Below are the code and all the weights of a small trained network. Each question names an input and a target symbol and asks about switching units off, where a switched-off unit gives its printed mean instead of its output.

import numpy as np


def w(rows, s, z=0):
    codes = np.array(rows[::2]) - 128.0
    scale = np.full(codes.shape[1], s)
    scale[-1] = z or s
    return codes * scale


def f(y):
    return np.maximum(y, 0)


def softmax(a):
    e = np.exp(a - a.max(-1, keepdims=True))
    return e / e.sum(-1, keepdims=True)


def log_softmax(a):
    a = a - a.max(-1, keepdims=True)
    return a - np.log(np.exp(a).sum(-1, keepdims=True))


def net(x, mask):
    ids = ['βγεθμξπφψω'.index(c) for c in x.split()]
    T = len(ids)
    res = E[ids] + P[:T]
    u = 0
    for l in range(2):
        r = res
        for j in range(3):
            rows = slice(4 * j, 4 * j + 4)
            q, k, v = (r @ M[l][rows].T for M in (Q, K, V))
            z = softmax(np.where(np.tri(T) > 0, q @ k.T / 4**0.5, -1e9)) @ v
            o = O[l][rows]
            res = res + np.where(mask[u + j], z, o[:, -1]) @ o[:, :-1]
        u += 3
        y = f(res @ A[l][:, :-1].T + A[l][:, -1])
        res = res + np.where(mask[u : u + 8], y, B[l][:, -1]) @ B[l][:, :-1]
        u += 8
    return log_softmax(res[-1] @ U[:, :-1].T + U[:, -1])


Q, K, V, O, A, B = {}, {}, {}, {}, {}, {}
E = w([
[184,169,58],'β',
[68,127,18],'γ',
[74,103,184],'ε',
[78,135,226],'θ',
[218,70,195],'μ',
[76,103,176],'ξ',
[166,157,170],'π',
[22,86,86],'φ',
[250,141,149],'ψ',
[199,148,163],'ω',
],0.013)
P = w([
[76,254,225],'0',
[100,66,157],'1',
[111,62,137],'2',
[124,57,128],'3',
[138,52,117],'4',
[147,49,111],'5',
[154,48,104],'6',
[161,40,96],'7',
[169,43,94],'8',
[174,46,87],'9',
[177,46,87],'10',
[185,50,79],'11',
],0.0059)
Q[0] = w([
[251,141,182],'L0H1',
[253,174,173],'L0H1',
[218,158,185],'L0H1',
[117,112,197],'L0H1',
[103,13,102],'L0H2',
[69,105,118],'L0H2',
[186,102,117],'L0H2',
[60,104,128],'L0H2',
[158,96,124],'L0H3',
[130,127,120],'L0H3',
[115,67,149],'L0H3',
[135,71,128],'L0H3',
],0.016)
K[0] = w([
[147,181,158],'L0H1',
[145,203,152],'L0H1',
[142,208,167],'L0H1',
[107,125,202],'L0H1',
[75,8,147],'L0H2',
[72,107,110],'L0H2',
[182,109,159],'L0H2',
[63,111,110],'L0H2',
[141,155,142],'L0H3',
[133,127,149],'L0H3',
[101,163,119],'L0H3',
[113,190,140],'L0H3',
],0.017)
V[0] = w([
[22,102,91],'L0H1',
[63,233,140],'L0H1',
[3,192,168],'L0H1',
[93,12,202],'L0H1',
[159,43,142],'L0H2',
[57,126,95],'L0H2',
[103,17,139],'L0H2',
[92,199,222],'L0H2',
[157,153,200],'L0H3',
[106,222,138],'L0H3',
[181,228,117],'L0H3',
[120,254,137],'L0H3',
],0.0058)
O[0] = w([
[84,55,116,34],'L0H1',
[158,69,12,168],'L0H1',
[159,32,74,175],'L0H1',
[177,2,217,178],'L0H1',
[153,176,100,249],'L0H2',
[59,125,140,16],'L0H2',
[95,197,82,205],'L0H2',
[109,39,116,120],'L0H2',
[100,91,93,251],'L0H3',
[77,174,125,127],'L0H3',
[91,146,93,155],'L0H3',
[65,178,110,137],'L0H3',
],0.0066,0.0019)
A[0] = w([
[167,118,152,37],'L0N1',
[177,115,169,13],'L0N2',
[162,127,220,139],'L0N3',
[173,147,102,2],'L0N4',
[169,115,150,48],'L0N5',
[94,63,184,131],'L0N6',
[3,136,202,214],'L0N7',
[147,109,139,29],'L0N8',
],0.012,0.0043)
B[0] = w([
[81,77,165,164],'L0N1',
[93,87,184,175],'L0N2',
[101,121,255,241],'L0N3',
[80,159,111,176],'L0N4',
[97,71,173,171],'L0N5',
[148,230,152,237],'L0N6',
[59,193,47,255],'L0N7',
[60,151,163,136],'L0N8',
],0.0098,0.0059)
Q[1] = w([
[109,207,145],'L1H1',
[164,181,255],'L1H1',
[89,142,70],'L1H1',
[134,57,124],'L1H1',
[189,119,176],'L1H2',
[160,91,174],'L1H2',
[101,166,102],'L1H2',
[187,46,124],'L1H2',
[135,133,101],'L1H3',
[159,125,168],'L1H3',
[104,104,122],'L1H3',
[140,137,104],'L1H3',
],0.015)
K[1] = w([
[97,252,139],'L1H1',
[181,205,177],'L1H1',
[62,112,99],'L1H1',
[171,16,113],'L1H1',
[204,58,117],'L1H2',
[148,50,130],'L1H2',
[116,181,117],'L1H2',
[173,86,177],'L1H2',
[148,112,117],'L1H3',
[127,143,179],'L1H3',
[102,107,102],'L1H3',
[156,107,120],'L1H3',
],0.013)
V[1] = w([
[60,100,203],'L1H1',
[140,254,105],'L1H1',
[49,76,180],'L1H1',
[111,200,141],'L1H1',
[152,185,33],'L1H2',
[79,83,143],'L1H2',
[149,63,134],'L1H2',
[164,76,58],'L1H2',
[152,81,124],'L1H3',
[167,82,110],'L1H3',
[134,132,127],'L1H3',
[113,88,186],'L1H3',
],0.0063)
O[1] = w([
[68,254,129,244],'L1H1',
[243,224,166,229],'L1H1',
[34,253,127,209],'L1H1',
[157,215,159,237],'L1H1',
[182,175,79,94],'L1H2',
[50,152,152,153],'L1H2',
[111,39,115,53],'L1H2',
[149,74,71,2],'L1H2',
[96,171,110,53],'L1H3',
[68,154,104,30],'L1H3',
[124,123,133,126],'L1H3',
[154,187,115,144],'L1H3',
],0.0054,0.0052)
A[1] = w([
[167,179,153,73],'L1N1',
[55,108,1,121],'L1N2',
[225,79,47,157],'L1N3',
[198,147,171,116],'L1N4',
[33,141,122,2],'L1N5',
[68,176,50,85],'L1N6',
[186,149,163,109],'L1N7',
[191,14,124,183],'L1N8',
],0.0096,0.0084)
B[1] = w([
[115,106,127,254],'L1N1',
[199,96,137,185],'L1N2',
[121,197,118,172],'L1N3',
[154,95,137,236],'L1N4',
[145,142,4,167],'L1N5',
[89,96,115,207],'L1N6',
[140,97,146,223],'L1N7',
[111,121,86,200],'L1N8',
],0.018,0.0088)
U = w([
[74,174,172,189],'β',
[103,95,192,215],'γ',
[161,131,103,215],'ε',
[2,226,104,105],'θ',
[93,188,21,2],'μ',
[64,71,128,95],'ξ',
[211,220,143,160],'π',
[184,56,63,117],'φ',
[68,76,133,132],'ψ',
[244,44,182,29],'ω',
],0.0082,0.0053)

Each question gives the input, a string of symbols that net reads in full, and the target symbol t.
The units are the heads (4 rows each of Q, K, V and O) and the neurons (one row each of A and B). Each row of codes is followed by its name. A weight is (code - 128) times the scale printed after its matrix; where a second scale follows, it is the last column's (O, A, B and U).
mask holds one flag per unit, layer by layer, with each layer's heads first. A switched-off unit (its flag False) gives its mean, the last column of its rows in O or B, instead of its output. The means were averaged over made-up inputs and are rounded, as every weight is.
A unit's drop is (log p(t) with every unit on - log p(t) with that unit switched off) / (log p(t) with every unit on - log p(t) with every unit switched off).
The circuit of an input: a set's keep is (log p(t) with only the set's units on - log p(t) with every unit switched off) / (log p(t) with every unit on - log p(t) with every unit switched off). Starting from the 12 units with the biggest drops (on a tie, the unit counted first), units are removed one at a time, each time the one whose removal leaves the highest keep (on an exact tie, the one counted first), for as long as the keep stays at least 0.8.
circuit, biggest first: the units of the circuit, biggest drop first
most important unit: the unit with the biggest drop
k most important neurons: the k neurons with the biggest drops, biggest first
k most important neurons of layer l: the k neurons of layer l with the biggest drops, biggest first
heads that matter: for each layer, one digit per head in row order, 1 if its drop is at least 0.15 and else 0, layers parted by /
input ψ θ ψ ψ φ θ ξ ψ γ, target φ: most important unit -> L0H1
input μ γ γ θ θ θ ψ γ ψ, target θ: 2 most important neurons -> L0N3, L0N2
input β ω ψ π, target π: heads that matter -> 101 / 110
input ψ ψ β, target π: circuit, biggest first -> L0H1, L1H1
input ψ γ β ξ ψ θ β ε, target θ: 2 most important neurons -> L0N7, L0N3
input μ γ ω γ θ, target θ: circuit, biggest first -> L0N7, L0H2
input μ θ ω μ π γ, target φ: circuit, biggest first -> L1N2, L1H1, L0N6
input μ μ φ γ ε φ ψ μ, target θ: 4 most important neurons -> L0N3, L1N5, L0N2, L0N1
input θ φ θ ψ γ ε θ, target π: circuit, biggest first -> L0N7, L0H3, L1H1
input θ ψ ψ ψ θ μ μ ψ ψ ξ ξ φ, target μ: circuit, biggest first -> L0H2, L1N5, L0N7
input π θ γ ψ ξ ψ, target μ: 2 most important neurons of layer 1 -> L1N3, L1N8
input ψ γ ψ ψ μ π ε β β φ ξ, target θ: heads that matter -> 110 / 000
input γ θ θ ψ β ψ θ ξ θ θ ω, target γ: heads that matter -> 100 / 101
input θ θ π ψ, target φ: circuit, biggest first -> L0H1, L1H1, L1N8
input φ ψ ε ε ω, target β: most important unit -> L1H1
input β ψ ψ π θ π ψ ψ μ ε ξ, target θ: 4 most important neurons -> L0N6, L0N7, L0N3, L1N2
input φ ψ ω ε μ, target β: heads that matter -> 100 / 110
input ε ε ψ, target ξ: heads that matter -> 100 / 100
input ψ θ ξ ψ ω ψ γ θ ω, target ω: heads that matter -> 101 / 100
input γ ξ ψ ψ β, target π: circuit, biggest first -> L1H1, L0H3, L1H2
input ψ ψ ω ψ ε, target θ: most important unit -> L0N7
input ψ μ θ, target θ: heads that matter -> 000 / 000
input ψ φ ψ θ π, target ω: heads that matter -> 101 / 100
input β μ θ ψ β γ β ψ, target π: heads that matter -> 100 / 110
input θ μ μ ψ ψ θ ψ ψ ξ φ, target μ: 2 most important neurons of layer 0 -> L0N6, L0N7
input γ θ θ ξ θ ψ β ψ ψ μ, target γ: 2 most important neurons -> L0N3, L0N7
input φ θ θ ψ γ ξ θ ψ ψ φ ω, target β: 2 most important neurons of layer 0 -> L0N3, L0N2
input θ ε ω ψ μ, target φ: 3 most important neurons -> L0N3, L1N2, L1N8
input γ ψ θ ψ γ θ ψ ψ, target γ: most important unit -> L1H1
input μ π μ ψ, target θ: heads that matter -> 100 / 100
